Here is a tiny trained network, its code and every weight. The questions are about switching its units off for an input and a target symbol, where a switched-off unit gives its printed mean instead of its output.

import numpy as np


def w(rows, s, z=0):
    codes = np.array(rows[::2]) - 128.0
    scale = np.full(codes.shape[1], s)
    scale[-1] = z or s
    return codes * scale


def norm(h):
    return h / np.sqrt((h * h).mean(-1, keepdims=True) + 1e-5)


def f(y):
    return y / 2 * (1 + np.tanh(0.7978845608 * (y + 0.044715 * y**3)))


def softmax(a):
    e = np.exp(a - a.max(-1, keepdims=True))
    return e / e.sum(-1, keepdims=True)


def log_softmax(a):
    a = a - a.max(-1, keepdims=True)
    return a - np.log(np.exp(a).sum(-1, keepdims=True))


def net(x, mask):
    ids = ['ΓΣΨαβδεζηθλμξτφ'.index(c) for c in x.split()]
    T = len(ids)
    res = E[ids] + P[:T]
    r = norm(res)
    for j in range(3):
        rows = slice(2 * j, 2 * j + 2)
        q, k, v = (r @ M[0][rows].T for M in (Q, K, V))
        z = softmax(np.where(np.tri(T) > 0, q @ k.T / 2**0.5, -1e9)) @ v
        o = O[0][rows]
        res = res + np.where(mask[j], z, o[:, -1]) @ o[:, :-1]
    y = f(norm(res) @ A[0][:, :-1].T + A[0][:, -1])
    res = res + np.where(mask[3:19], y, B[0][:, -1]) @ B[0][:, :-1]
    return log_softmax(norm(res)[-1] @ U[:, :-1].T + U[:, -1])


Q, K, V, O, A, B = {}, {}, {}, {}, {}, {}
E = w([
[64,145,53,189],'Γ',
[113,125,182,173],'Σ',
[76,110,133,87],'Ψ',
[106,81,116,156],'α',
[51,105,103,194],'β',
[54,38,182,171],'δ',
[122,140,182,213],'ε',
[53,64,158,173],'ζ',
[172,176,118,234],'η',
[141,7,190,179],'θ',
[80,81,128,210],'λ',
[143,90,213,30],'μ',
[9,71,13,113],'ξ',
[198,190,147,112],'τ',
[173,168,183,91],'φ',
],0.016)
P = w([
[162,68,8,104],'0',
[67,152,158,173],'1',
[75,162,165,171],'2',
[95,172,156,152],'3',
[106,168,161,157],'4',
[121,152,169,166],'5',
[127,151,179,165],'6',
[129,149,179,173],'7',
],0.015)
Q[0] = w([
[147,201,117,84],'H0',
[127,77,72,138],'H0',
[113,142,175,166],'H1',
[151,248,222,102],'H1',
[110,5,9,142],'H2',
[101,110,164,188],'H2',
],0.029)
K[0] = w([
[148,155,159,114],'H0',
[174,82,134,99],'H0',
[195,91,119,130],'H1',
[206,141,238,147],'H1',
[45,105,1,93],'H2',
[170,79,76,107],'H2',
],0.029)
V[0] = w([
[185,134,112,157],'H0',
[94,73,83,138],'H0',
[216,58,105,238],'H1',
[92,33,162,30],'H1',
[186,20,251,52],'H2',
[209,168,114,79],'H2',
],0.029)
O[0] = w([
[130,121,158,110,108],'H0',
[69,146,143,136,220],'H0',
[194,35,130,215,252],'H1',
[105,189,252,112,138],'H1',
[210,246,165,191,135],'H2',
[190,121,132,71,136],'H2',
],0.025,0.016)
A[0] = w([
[97,105,187,152,147],'N0',
[127,164,159,161,68],'N1',
[210,150,140,73,46],'N2',
[87,101,145,115,16],'N3',
[130,115,147,140,36],'N4',
[88,159,66,163,102],'N5',
[137,194,189,111,118],'N6',
[117,145,104,139,63],'N7',
[120,157,156,145,80],'N8',
[143,137,79,112,184],'N9',
[170,67,197,135,63],'N10',
[212,211,143,111,146],'N11',
[66,77,114,151,31],'N12',
[166,94,68,147,243],'N13',
[132,84,102,3,111],'N14',
[206,144,117,136,251],'N15',
],0.027,0.0035)
B[0] = w([
[169,138,73,116,214],'N0',
[138,111,176,123,193],'N1',
[27,103,65,117,185],'N2',
[130,157,110,98,156],'N3',
[137,140,107,132,137],'N4',
[55,139,124,150,150],'N5',
[150,2,145,93,225],'N6',
[108,127,117,141,124],'N7',
[126,111,163,132,170],'N8',
[151,88,118,144,166],'N9',
[139,196,49,115,214],'N10',
[87,246,56,77,254],'N11',
[86,198,163,127,226],'N12',
[168,79,192,119,239],'N13',
[235,217,139,71,205],'N14',
[157,155,100,51,223],'N15',
],0.04,0.012)
U = w([
[56,60,118,44,60],'Γ',
[149,118,72,210,81],'Σ',
[103,73,247,69,163],'Ψ',
[89,201,14,193,32],'α',
[28,105,133,126,132],'β',
[115,111,251,172,139],'δ',
[100,67,127,158,213],'ε',
[43,190,190,208,92],'ζ',
[120,51,96,116,228],'η',
[213,195,163,176,86],'θ',
[52,105,89,195,164],'λ',
[124,210,246,45,88],'μ',
[29,159,158,99,253],'ξ',
[207,109,121,36,124],'τ',
[96,175,19,32,62],'φ',
],0.012,0.0037)

Each question gives the input, a string of symbols that net reads in full, and the target symbol t.
The units are the heads (2 rows each of Q, K, V and O) and the neurons (one row each of A and B). Each row of codes is followed by its name. A weight is (code - 128) times the scale printed after its matrix; where a second scale follows, it is the last column's (O, A, B and U).
mask holds one flag per unit, heads first, then neurons. A switched-off unit (its flag False) gives its mean, the last column of its rows in O or B, instead of its output. The means were averaged over made-up inputs and are rounded, as every weight is.
A unit's drop is (log p(t) with every unit on - log p(t) with that unit switched off) / (log p(t) with every unit on - log p(t) with every unit switched off).
The circuit of an input: a set's keep is (log p(t) with only the set's units on - log p(t) with every unit switched off) / (log p(t) with every unit on - log p(t) with every unit switched off). Starting from the 12 units with the biggest drops (on a tie, the unit counted first), units are removed one at a time, each time the one whose removal leaves the highest keep (on an exact tie, the one counted first), for as long as the keep stays at least 0.8.
circuit, biggest first: the units of the circuit, biggest drop first
unit that matters most: the unit with the biggest drop
k most important neurons: the k neurons with the biggest drops, biggest first
which heads matter: for each layer, one digit per head in row order, 1 if its drop is at least 0.15 and else 0, layers parted by /
input ζ Σ τ λ, target ζ: unit that matters most -> H2
input Ψ μ θ Ψ α θ α β, target Ψ: which heads matter -> 010
input μ η β Γ ζ, target μ: which heads matter -> 011
input Σ μ τ Γ Γ α Ψ α, target Σ: which heads matter -> 010
input Γ φ τ Ψ θ Ψ, target θ: which heads matter -> 011
input Ψ ζ δ η ξ ζ, target Ψ: which heads matter -> 010
input δ θ θ ζ θ, target δ: circuit, biggest first -> H1, N11
input μ β η δ, target μ: which heads matter -> 011
input δ δ Ψ, target δ: which heads matter -> 011
input Σ θ Ψ μ δ, target Σ: which heads matter -> 010
input λ α ε λ Σ μ μ β, target λ: circuit, biggest first -> H2, H1, N6
input λ η θ η λ μ λ, target λ: which heads matter -> 011
input α η θ α θ, target α: 2 most important neurons -> N10, N0
input Ψ Σ η η, target η: circuit, biggest first -> H1, H2
input Γ η α δ, target Γ: circuit, biggest first -> H2
input δ ε θ α η, target θ: which heads matter -> 101
input α λ θ δ ξ, target ξ: which heads matter -> 001
input Γ φ α β, target Γ: 2 most important neurons -> N11, N14
input Ψ θ θ Σ δ, target Ψ: 2 most important neurons -> N6, N11
input η α λ α Γ, target η: circuit, biggest first -> H1
input Σ ε Ψ Γ θ μ Ψ λ, target Σ: 2 most important neurons -> N10, N11
input Σ δ θ, target Σ: 2 most important neurons -> N10, N11
